(in the rows, 128 means zero)
Each row of numbers stands for one thing and depends on some of the facts below. Use the named rows to name the rest.

Facts:
<1010> Σ [<1143>, <1711>]
<1023> Σ [<1152>, <448>, <481>, <702>]
<104> Σ [<1437>, <973>, <1860>, <1121>]
<1113> Σ [<1365>, <562>]
<112> Σ [<1306>]
<1137> Σ [<1084>, <1853>]
<1153> Σ [<448>]
<1173> Σ [<835>, <968>, <610>]
<1196> Σ [<944>]
<1208> Σ [<1119>, <732>, <562>]
<1214> Σ [<215>]
<1255> Σ [<654>]
<1283> Σ [<817>, <1870>]
<1317> Σ [<817>, <850>, <1401>, <1705>]
<131> Σ [<272>, <118>]
<1324> Σ [<1222>, <1717>, <171>, <1705>, <227>]
<1351> Σ [<291>, <540>, <702>]
<1376> Σ [<1717>, <702>]
<1377> Σ [<1733>, <1084>, <1095>]
<1382> Σ [<655>]
<1429> Σ [<1101>, <1803>]
<1448> Σ [<424>, <973>, <164>]
<1453> Σ [<25>, <1043>, <174>, <118>, <1711>, <160>]
<1457> Σ [<1345>, <819>, <562>, <1761>]
<1458> Σ [<1446>, <654>, <1042>]
<1503> Σ [<1152>, <155>]
<150> Σ [<1306>, <291>, <1673>, <318>]
<1529> Σ [<1042>]
<1577> Σ [<1733>, <1761>, <1779>]
<1599> Σ [<563>, <272>]
<1600> Σ [<1543>, <76>, <1295>, <712>]
<1613> Σ [<426>, <481>, <1832>, <295>]
<1634> Σ [<763>, <507>]
<1656> Σ [<1101>, <1294>, <1029>]
<1685> Σ [<922>, <970>, <1295>, <805>, <702>]
<1689> Σ [<1119>, <1020>, <1705>]
<1721> Σ [<763>]
<1737> Σ [<1543>, <659>, <1119>, <655>, <973>, <865>, <1717>, <1169>]
<1755> Σ [<448>, <174>, <1084>, <211>]
<1762> Σ [<1339>, <1823>]
<1775> Σ [<1306>]
<1782> Σ [<424>, <870>, <1665>, <944>]
<1805> Σ [<1020>, <1084>, <171>]
<1842> Σ [<1365>]
<1865> Σ [<1101>, <763>]
<1868> Σ [<850>]
<1908> Σ [<1119>, <1222>, <164>, <1042>]
<316> Σ [<481>, <655>, <37>]
<322> Σ [<1216>, <781>]
<331> Σ [<662>, <426>]
<337> Σ [<865>, <1823>]
<39> Σ [<1919>, <1266>]
<401> Σ [<563>, <451>, <1916>, <1779>]
<43> Σ [<817>, <1295>, <1916>, <805>]
<482> Σ [<1288>, <1222>, <1401>, <610>]
<483> Σ [<1143>]
<506> Σ [<1301>, <155>, <272>, <540>]
<511> Σ [<1919>, <1143>]
<51> Σ [<102>]
<554> Σ [<1446>, <1295>, <1216>]
<557> Σ [<1365>, <1119>, <781>, <702>, <1756>]
<601> Σ [<931>, <1306>]
<639> Σ [<1919>, <1916>, <1673>, <1909>]
<706> Σ [<481>]
<707> Σ [<211>]
<714> Σ [<1301>, <654>]
<721> Σ [<732>, <1042>]
<738> Σ [<448>, <655>, <1009>, <215>]
<756> Σ [<922>, <1919>]
<762> Σ [<540>, <1885>]
<767> Σ [<1345>, <970>, <1705>, <620>]
<772> Σ [<424>, <1368>]
<774> Σ [<970>, <481>, <850>]
<784> Σ [<1832>, <89>, <540>]
<7> Σ [<481>, <865>, <1294>, <102>]
<867> Σ [<448>, <1919>, <1339>, <732>, <1686>]
<868> Σ [<763>, <1673>]
<882> Σ [<970>, <201>, <119>, <732>, <1692>, <211>, <1368>]
<925> Σ [<1860>, <1779>]
<979> Σ [<1713>, <211>]
[<1009>, <1020>, <1029>, <1143>, <1152>, <119>, <1216>, <1222>, <1283>, <1288>, <1306>, <1365>, <1376>, <1437>, <1448>, <1453>, <1458>, <1600>, <160>, <1692>, <1705>, <1755>, <1761>, <1775>, <1782>, <1805>, <1870>, <1916>, <1919>, <201>, <211>, <215>, <272>, <331>, <337>, <482>, <506>, <507>, <554>, <654>, <659>, <662>, <707>, <721>, <756>, <7>, <817>, <850>, <867>, <970>] Ψ pugin
[<1010>, <1023>, <1043>, <104>, <1095>, <1113>, <1121>, <1173>, <118>, <1208>, <1214>, <1294>, <1301>, <1317>, <1339>, <1345>, <1351>, <1377>, <1382>, <1429>, <1446>, <1457>, <1503>, <150>, <1529>, <155>, <1577>, <1599>, <1613>, <1634>, <164>, <1665>, <1685>, <1686>, <1689>, <1711>, <1721>, <1737>, <174>, <1756>, <1762>, <1803>, <1868>, <1908>, <1909>, <227>, <25>, <291>, <316>, <322>, <39>, <401>, <424>, <426>, <448>, <481>, <483>, <540>, <562>, <601>, <639>, <702>, <706>, <738>, <762>, <763>, <774>, <781>, <784>, <819>, <835>, <865>, <922>, <925>, <931>, <968>, <973>, <979>] Ψ sodram
[<102>, <1042>, <1119>, <1137>, <1153>, <1169>, <1196>, <1255>, <1266>, <1324>, <1401>, <1543>, <1673>, <1832>, <1860>, <1865>, <1885>, <295>, <318>, <655>] Ψ zulubru
[<1084>, <1101>, <112>, <1295>, <131>, <1368>, <1656>, <1713>, <1717>, <171>, <1733>, <1779>, <1823>, <1842>, <1853>, <37>, <43>, <451>, <511>, <51>, <557>, <563>, <610>, <620>, <712>, <714>, <732>, <767>, <76>, <772>, <805>, <868>, <870>, <882>, <89>, <944>] Ψ klokedros

Known rows:
<1317>: [113 166 127  77  95 138 166 123 146 156 149  92 118 146 163 141 119 123
 106 135 132 131 113 147 115 124 106 125  94 118 145 102 160 148 105 105
 141 143 131 116 150 161 106  73]
<451>: [135 113 110 120 168 108 127 127 144  92 112 139 120  73 135 137 112 130
 115 133 127 159  98 122 136 117 155 129 108 138 111 117 118 119 148 159
 109 144 127 103 112  82 104 108]
<155>: [110 170 106 168 129 129 148 156 138 103 121 131 124 124 174 139 132 113
 130 132 144 142  81 150 154 133 148 102 125 134 140 128 109 135 129 139
 120 119 103 102 114 122 128  95]
<562>: [105 147 100 159 139 112 117 139 127 118 126 131 122 115 161 149 122 121
 118 126 144 128  84 167 153 122 133 112 122 120 140 109 136 141 135 135
 128 126 107  96 113 121 128  87]
<1113>: [ 90 161 114  82  97 132 158 130 139 160 148  90 112 153 159 140 112 119
 104 125 123 121 108 140 107 123 115 131  91 112 143  99 168 146 110 109
 143 142 124 115 146 161 103  82]
<1782>: [159 162 217 115 126 144 141  76 185 121 116 108 102 153 117 130 131  89
  32  81 160  54  68  96  51 102  85 116 146 123 102 114 120 134  94  81
 128 168 115 135 162 105  96 124]
<1382>: [101 169 113  86  89 140 170 134 145 151 145  91 114 165 156 139 119 106
 102 122 126 126 107 133 106 126 121 128  86 117 147 106 151 147 107 108
 142 142 119 123 144 160  99  86]
<511>: [122 136 162  53 127 150 195 125 171 144 156 107 118 104 136 105 109 123
  98 157 119 148 121  73  91 129 146 134  79 150 104 120 123 118 139 131
 114 155 159 136 144 136  72  99]
<712>: [142 113  92 111 168 105 120 114 138  89 101 136 120  78 132 147 117 124
 114 125 129 161  98 133 139 112 152 128 104 128 119 112 118 124 140 157
 115 148 123  99 114  78 103 107]
<1009>: [125 132 139 153 169 120 103 119 143 126 103 128 128 126 132 157 140  96
 118  95 164 137 111 110 133 121 124 117 148 144 134 112 114 128 131 150
 134 125 117 122 112  93 122 149]
<1429>: [116 172 140 125  59 114 142 102 162 141 151  80 122 148 133 156 117 114
  81 152  96 151 117 131 115 114 103 106  39 162 147  95  73 188 127  84
 162 122  82 184 111 174  78  86]
<1803>: [130 159 126 203  97  92  97 109 146  97 130 119 133 110 129 165 127 118
  95 157 110 161  92 163 160 113 118  85  66 173 142 103  38 189 150 110
 149 104  62 168  77 135  99  91]
<1266>: [119 132 140 137 137 140 116 114 134 129 120 146 119 113 128 135 143 144
 119 152 134 135  98  83 163 114 180  95 143 137 104 143 122 156 153 133
 112 105 131 113 115  91 107 119]
<1339>: [107 155 107 171 135 118 127 144 132 119 129 133 123 115 161 145 126 118
 119 132 143 133  82 158 153 125 136 107 119 130 138 117 119 143 137 133
 124 122 106 108 111 126 122  88]
<1169>: [133 128 107 125 136 129 101  98 123 119  99 142 116 122 110 158 144 131
 115 131 136 135  94  98 160 107 166 100 138 116 117 136 138 163 136 134
 123 116 118 107 118  74 111 120]
<201>: [128 131 154 157 174 120  96 113 146 127 108 127 128 116 132 152 140 103
 109  96 167 124 104 111 133 118 120 114 154 143 126 112 119 127 135 145
 130 127 121 115 116  91 123 142]
<763>: [116 160 141 194 103  96 106 119 153  93 128 111 131 109 155 153 123 138
 102 150 108 157  95 159 159 113 122  90  92 168 134 108  64 173 145 109
 136 104  75 150  93 130 109  91]
<507>: [132 134 188 186 134  93  75  90 170 103 107 104 138 109 122 162 136 125
  95 122 124 160 124 111 145 105 102  97 115 194 125 101  47 162 149 118
 148 100  81 175  90 105 102 147]

Which thing is each row?
No name comes twice in this set of rows, the named rows included.
[137 151 107 126 119 149 144 121 137  88  81 135 121 137 136 149 152 126
 136 131 133 153  96  78 160 122 187  93 147 128 123 159 113 152 122 145
 115 108 107 105 124  74 115 132] : <1885>
[120 145 203 174 173 146 132 133 162 150 139 141 137 111 147 119 142 112
 120 134 174 131 110  81 134 135 131 106 162 172 113 130  90 113 161 147
 115 111 143 133 110 114 119 139] : <1143>
[182 135 165 123 168 130 104  78 152 126 106 131 144  94 140 165 149 127
 124 122 185 152 127 146 161 117  78 100 168 146 134 108 126 132 121 141
 133 132 143 120 133  97 136 117] : <1288>
[148 121  99 117 161 110 131 117 141  90 103 137 122  80 123 146 119 116
 111 131 126 160  97 124 134 115 153 124  99 137 119 115 103 126 141 157
 115 147 122 112 110  82  99 107] : <1823>
[ 92 143 104 168 148 113 116 144 126 132 138 135 122 112 162 142 121 124
 122 137 145 123  84 163 154 123 139 115 122 122 135 110 139 140 145 137
 124 123 116  98 107 126 125  86] : <1095>
[ 99 173 121  90  89 142 176 142 149 147 145  91 114 160 163 136 120 112
 109 126 129 131 106 129 107 128 121 125  89 123 148 111 142 145 107 110
 139 141 118 124 145 162 102  86] : <1023>
[151 133 153 136 170 123  99  97 148 126 101 127 135 107 137 161 143 116
 117 108 172 140 116 131 147 115  99 111 161 142 135 109 127 130 124 144
 132 126 130 117 124  93 131 132] : <1222>
[129 144 178  84 130 135 135  92 167 151 123  92 113 155 125 142 129 102
  79  87 151 102 113  92  78 112  94 132 130 131 127 101 145 134 104 105
 141 151 129 134 153 123  99 134] : <1448>
[137 163 138 189 135 119 123 117 144  86 119 148 110 115 155 139 125 111
  79 121 150  87  42 173 129 112 123  99 136 117 115 120 110 144 125 109
 111 143  96  98 122 105 125  78] : <424>
[160 173 160 208 136 127 127 102 156  63 116 156 102 114 152 128 128 104
  47 115 154  56  11 172 111 105 118  88 148 112 103 128  93 145 117  91
 102 154  87  99 127  90 120  74] : <1665>

Now the same things, written a new way:
Named rows:
<37>: [103 136 123 106 119 116 132 121 146  84 127 101 144 166 163 144  86 115
 133 172 126 129 129 129 112 129 125 139 108 141 150 123 138 115 130 111
 151 123 117 109  83]
<481>: [158 126 136 130  96 144 137 134 147  72 158 138 130 160  68 151 138  77
 187 186 113 189 171 149 113  97 148 130 142 145 167 153  99 117 114 108
 199  82 147 117 111]
<7>: [133 115 151 108  84 101 100 112 161  88 148 133 109 160  85 126 130 127
 147 128  94 172 167 158 164 113 161 163 176 172 116 125 101 127  77 141
 188 114 157 134 128]
<557>: [ 95 155 138  74 103  81  96 123 130  75 124 116  95 134 175 125 110 120
  80 112 129 120 122 119 140 120 140 137 136 154 127 132 102 134 110 114
 151 162 134 125 130]
<1119>: [ 93 141 147  79 130 136 117  89 151 113 153 150 116 154 142 142 117 137
 145 111 127 119 120 100 117 140 113 103 117 107 141 100 119 127 139  95
 137 121 109 140 121]
<540>: [152 134 130 130 116 153 142 131 142  99 135 123 116 132 108 144 116 114
 125 138 122 127 122 121  89 117 125 113 125 119 138 140 131 134 132 115
 146  90 124 126 119]
<732>: [ 96 148 122  93 113 111 131 124 133 106 123 103 133 152 186 143  86 127
 111 136 135 121 112 113 107 140 116 135 106 126 152 122 143 131 129 108
 125 139 112 112  83]
<1853>: [102 143 118 105 117 117 130 123 146  95 124 101 139 155 174 142  83 127
 122 163 128 124 121 121 116 137 121 138 101 138 153 122 145 120 134 115
 132 124 116 108  76]
<1717>: [ 99 140 127  99 118 115 132 121 143  86 124 105 138 164 170 141  86 117
 124 157 130 124 122 124 107 131 124 135 106 139 148 121 138 118 129 109
 147 129 115 112  88]
<1401>: [101 132 135 101 139 143 112  83 160 116 155 141 131 153 128 145 109 139
 152 145 114 121 128 110 122 135 110 112 119 113 141 102 128 121 141 104
 144 105 115 138 117]
<1762>: [153 151 118 130 104 125  99 133 135 110 132 124  92  89 109 133 127 131
  89 125 108 139 124 119 137 114 130 132 146 127 129 155 113 150 118 130
 132 104 147 134 139]
<655>: [103 134 130 103 122 137 104  91 164 118 163 147 131 155 116 147 117 132
 171 164 109 151 144 113 145 135 119 120 121 122 162 108 119 115 138 107
 148 102 128 132  99]
<1153>: [103 159 102 109  94 108  50 104 158 158 160 146 104  96 122 136 129 163
 128 153  93 168 147  99 217 146 125 143 135 126 175 125 110 145 129 128
 115 118 157 136  97]
<1713>: [101 144 116 104 114 118 131 126 147  99 124 102 139 155 174 143  85 129
 122 164 127 126 120 120 118 140 122 137 100 138 155 121 146 121 134 117
 131 124 116 108  71]
<1673>: [109 128 126 117 159 147 103  78 172 107 146 133 132 139 117 138 100 157
 139 167 101 108 122 117 131 132 107 118 116 119 119 101 143 111 148 119
 134  85 115 139 124]
<174>: [153 144 114 131 107 155 145 138 144 119 134 124 119 120 114 147 113 129
 128 146 119 141 121 114 105 132 122 121 114 111 157 142 142 139 138 120
 120  84 125 121  91]
<1529>: [142 165 146  80 101 118 122 136 116  92 128 145  63  96 139 126 138 128
  64  55 134 114 102 104 106 120 132 107 141 114 114 148  98 161 116 112
 123 137 127 140 161]
<51>: [102 147 126  98 111  88  89 120 142  72 126 108 111 130 158 127 103 124
  93 150 115 129 131 132 150 117 138 148 134 160 126 137 113 126 113 124
 155 142 140 121 122]

Which thing is each row?
No name comes twice in this set of rows, the named rows included.
[151 143 132 128 100 125 100 135 142  92 133 127  83 100 102 129 134 117
  88 124 109 127 131 122 132 107 145 120 153 143 124 153  99 142 119 125
 157 108 148 137 154] : <1351>
[114 143 157  71  85 100 117 119 133 127 131 134  79 134 153 121 120 160
  77  27 125 115 110 113 131 144 137 137 156 128 101 114 118 163  88 130
 119 152 128 145 135] : <721>
[134 119 138 110 119 139 152 108 165 109 132 123 134 164 119 134  94 162
 141 121 104 131 125 142 114 143 129 148 127 132 110 102 159 127 109 142
 127  90 116 128  90] : <507>
[127 114 141 120  99 136 142 117 162 128 137 115 136 172 118 140  99 147
 152 121 109 140 133 135 117 142 133 145 136 136 134 106 149 132 104 132
 143 100 124 127  84] : <1152>
[130  87 141 181  80 136  78 133 226 136  97  65  68 132 108 101 103 162
  52 129  89  30 124 114 161 144 192  95 155 223 113 102 129 123 142 165
 175  96 151 150 126] : <1775>
[127 118 133 120  96 137 141 118 162 136 134 115 135 166 122 140  97 154
 146 119 109 140 132 131 123 148 133 147 132 134 137 106 154 136 107 136
 132 100 124 126  76] : <215>
[183 170 111  84 176 129 127 114 156   6 125 166  90  55  78 106 118 186
  74 161  79 138 115 161 157 109 129 159 111 134  46 148 136 113 125 176
  83  51 128 124 150] : <1721>
[150 143 129 131 104 119  97 127 129 101 137 126  92 100 102 134 133 113
  95 121 112 140 132 126 126 101 133 132 164 129 122 159 101 148 109 120
 160 114 150 138 158] : <1685>
[150 155 128 113 102 125 110 136 133  99 132 132  83  92 115 129 131 132
  82 109 115 131 120 116 127 117 135 123 142 127 125 152 110 149 120 125
 131 111 140 135 143] : <1457>
[154 146 121 132 114 125 100 129 134 105 130 123  93  89 109 130 124 133
  81 123 108 128 121 121 128 111 127 130 148 125 117 155 115 149 118 131
 135 106 143 137 150] : <401>
[159 136 136 123  86 115  98 134 143  63 157 143  99 126  64 135 154  84
 150 169 100 192 174 149 154  87 160 140 166 161 148 166  74 127 102 121
 202 101 168 128 145] : <706>
[153 145 130 124 107 125 105 132 138  89 136 129  88 101 102 129 133 121
  93 124 109 133 127 125 128 108 139 124 151 136 122 154 105 143 119 126
 151 106 145 135 152] : <784>
[ 88 147 156  60 132 135 125  86 139 112 149 155 105 153 156 141 119 140
 128  81 136 104 107  92 102 142 107  95 115  97 131  97 117 132 138  89
 127 134 101 144 132] : <1042>

The same things again, as new rows of numbers:
Named rows:
<171>: [148  95 102 127  89 110 140 119 123 116 129 127 125 123]
<1306>: [ 94 120 148  79 122 136 159  97 104 128 102  72 129 140]
<1458>: [112 128 164 144 139 139 114 160 132 149 119 200 144 132]
<1121>: [122 110  89 146 107 147 151 139 111 126 160 106 112 139]
<1266>: [127 159 105  88 132 120 136 168 150 140 115  81 130 135]
<1713>: [138 137  81 118  93 121 104 108 143 120 106 114 111 132]
<1382>: [129 139 129 159 154 131 116 123 152 119 140 134 106 112]
<1909>: [134 121 141  90 136 130 115 129 122 132 140  58 132 141]
<1042>: [102 106  83 120 110 120 178 153 136 145 128 102 120 137]
<448>: [136 122  70 130 142 114 120  86 148 124  92  60  89 124]
<1868>: [151 116 146 140 143 120 128 129 115 121 150 146 135 114]
<1634>: [134 156 185 101 148 154 110 144 120 115 177 116 135 129]
<1782>: [124 175 131 152 109 167 131 181 135 138 125 204 113 130]
<714>: [ 90 149 159 142 118 124 104  98 153 136 137 188 163 143]
<1208>: [158 120 137 154 144 128 101 182 149 140 161 167 126 130]
<201>: [136 113  93 120 127 131 137 142 140 134  84 124 100 127]
<37>: [ 97 122 114 136 125 118 128  92 165 109 120 124 100 113]
<620>: [143  96 109 116 102 112 134 132 140 123 138 127 124 123]

Which thing is each row?
No name comes twice in this set of rows, the named rows included.
[141 136 158 169 150 143 100 186 159 126 185 190 118 110] : <1737>
[125 125 167 128 135 121  94 179 163 132 141 203 148 128] : <557>
[150 164 135 131 124 128  74 196 184 126 131 218 121 122] : <882>
[102 118 124 154 138 122 150  30 125 112 133  82 116 119] : <426>
[106 151 115 127 134 123 185 108 142 110 130  82 110 110] : <102>
[129 102 108  75 127 122 126 128 129 134  68  60 110 137] : <1919>
[121 119  76 122  91 130 122 133 166 130 122 131  92 144] : <1368>
[147 160 133 125 168 129  93 195 156 142  88 192 116 118] : <867>
[127 101 133  88 114 124 147 128 108 139  94  92 133 136] : <1916>
[124  93 126 110 148 116 113 120 141 140 130  75 118 139] : <922>

